Here is a tiny trained network, its code and every weight. The questions are about switching its units off for an input and a class, where a switched-off unit gives its printed mean instead of its output.

import numpy as np


def w(rows, s, z=0):
    codes = np.array(rows[::2]) - 128.0
    scale = np.full(codes.shape[1], s)
    scale[-1] = z or s
    return codes * scale


def f(y):
    return y / 2 * (1 + np.tanh(0.7978845608 * (y + 0.044715 * y**3)))


def log_softmax(a):
    a = a - a.max(-1, keepdims=True)
    return a - np.log(np.exp(a).sum(-1, keepdims=True))


def net(x, mask):
    res = np.array(x, float).reshape(1, 6) / 4 @ E
    y = f(res @ A[0][:, :-1].T + A[0][:, -1])
    res = res + np.where(mask, y, B[0][:, -1]) @ B[0][:, :-1]
    return log_softmax(res[-1] @ U[:, :-1].T + U[:, -1])


A, B = {}, {}
E = w([
[180,22,144,104,185,51,166,97,168,176,94,150],'x0',
[154,220,2,171,156,152,62,115,118,195,174,168],'x1',
[90,34,63,217,171,154,146,113,147,104,65,85],'x2',
[84,124,149,56,81,91,125,117,103,168,151,127],'x3',
[43,37,76,220,142,69,177,138,166,109,168,182],'x4',
[222,17,123,180,48,96,117,196,101,88,150,113],'x5',
],0.0073)
A[0] = w([
[167,122,2,118,116,142,64,96,154,205,188,141,49],'n0',
[188,64,144,94,173,72,53,74,178,210,80,203,114],'n1',
[146,169,8,108,139,98,127,134,124,133,182,93,4],'n2',
[211,157,95,52,116,166,113,113,124,153,68,5,73],'n3',
[66,189,89,131,44,125,102,119,62,80,112,117,181],'n4',
[87,149,56,145,99,77,242,184,182,154,147,129,51],'n5',
],0.0071,0.0028)
B[0] = w([
[131,96,202,1,91,245,188,44,188,100,130,132,251],'n0',
[87,164,101,177,195,166,80,242,70,158,174,120,249],'n1',
[155,106,199,140,155,157,109,132,175,141,81,63,187],'n2',
[36,109,187,134,96,131,243,164,94,69,144,137,255],'n3',
[151,86,39,141,223,198,129,128,94,170,115,118,246],'n4',
[81,215,125,158,65,185,171,91,144,149,99,128,177],'n5',
],0.0089,0.0053)
U = w([
[112,82,182,62,97,126,157,101,254,142,117,136,106],'0',
[86,148,135,131,90,126,197,145,165,145,145,180,92],'1',
[120,112,69,106,136,92,124,96,98,158,143,158,251],'2',
[111,138,66,125,154,123,91,181,96,164,149,148,29],'3',
],0.0088,0.0026)

Each question gives the input, the list of numbers given to net, and the class t.
The units are the neurons (one row each of A and B). Each row of codes is followed by its name. A weight is (code - 128) times the scale printed after its matrix; where a second scale follows, it is the last column's (A, B and U).
mask holds one flag per neuron, in row order. A switched-off neuron (its flag False) gives its mean, the last column of its row in B, instead of its output. The means were averaged over made-up inputs and are rounded, as every weight is.
A unit's drop is (log p(t) with every unit on - log p(t) with that unit switched off) / (log p(t) with every unit on - log p(t) with every unit switched off).
The circuit of an input: a set's keep is (log p(t) with only the set's units on - log p(t) with every unit switched off) / (log p(t) with every unit on - log p(t) with every unit switched off). Starting from all 6 units, units are removed one at a time, each time the one whose removal leaves the highest keep (on an exact tie, the one counted first), for as long as the keep stays at least 0.8.
units of the circuit, in order: the units of the circuit, biggest drop first
top k neurons: the k neurons with the biggest drops, biggest first
drop when u is switched off: that unit's drop, to one decimal
input [5,-4,-7,4,1,-2], class 3: units of the circuit, in order -> (n1 n0)
input [8,-6,-4,6,-7,-7], class 3: units of the circuit, in order -> (n1)
input [-5,7,2,-3,-6,-4], class 0: top 3 neurons -> (n0 n2 n1)
input [3,-3,8,-6,0,-3], class 2: top 4 neurons -> (n0 n3 n2 n5)
input [-1,4,-1,3,0,6], class 0: units of the circuit, in order -> (n0 n1)
input [-5,-1,-8,-1,-1,-2], class 3: top 2 neurons -> (n0 n4)
input [-8,-5,-2,-1,-5,-1], class 3: top 4 neurons -> (n4 n0 n5 n2)
input [1,-2,-7,2,-7,1], class 1: top 2 neurons -> (n3 n0)
input [6,-4,8,-5,8,8], class 1: units of the circuit, in order -> (n5 n0)
input [4,5,5,-4,-4,2], class 0: top 2 neurons -> (n0 n4)
input [5,5,-1,-4,-8,-2], class 1: top 2 neurons -> (n3 n1)
input [-8,-5,7,-8,1,0], class 2: top 3 neurons -> (n1 n3 n0)
input [-5,-2,-8,8,6,-7], class 2: units of the circuit, in order -> (n4 n3)
input [8,3,3,-4,1,-4], class 3: top 2 neurons -> (n1 n3)
input [2,-4,4,3,-6,8], class 1: units of the circuit, in order -> (n0 n3)
input [6,-4,-7,-8,-3,6], class 2: units of the circuit, in order -> (n0)
input [2,-3,7,5,-2,-8], class 2: top 4 neurons -> (n0 n2 n3 n5)
input [7,-7,1,-8,0,-6], class 2: units of the circuit, in order -> (n0 n1)
input [5,-3,-5,4,-3,3], class 3: drop when n1 is switched off -> 0.5
input [-2,8,-4,6,-2,-8], class 0: drop when n2 is switched off -> 0.1
input [-6,-3,-5,3,-2,0], class 3: units of the circuit, in order -> (n4)
input [2,6,8,-6,3,-4], class 0: drop when n1 is switched off -> 0.0
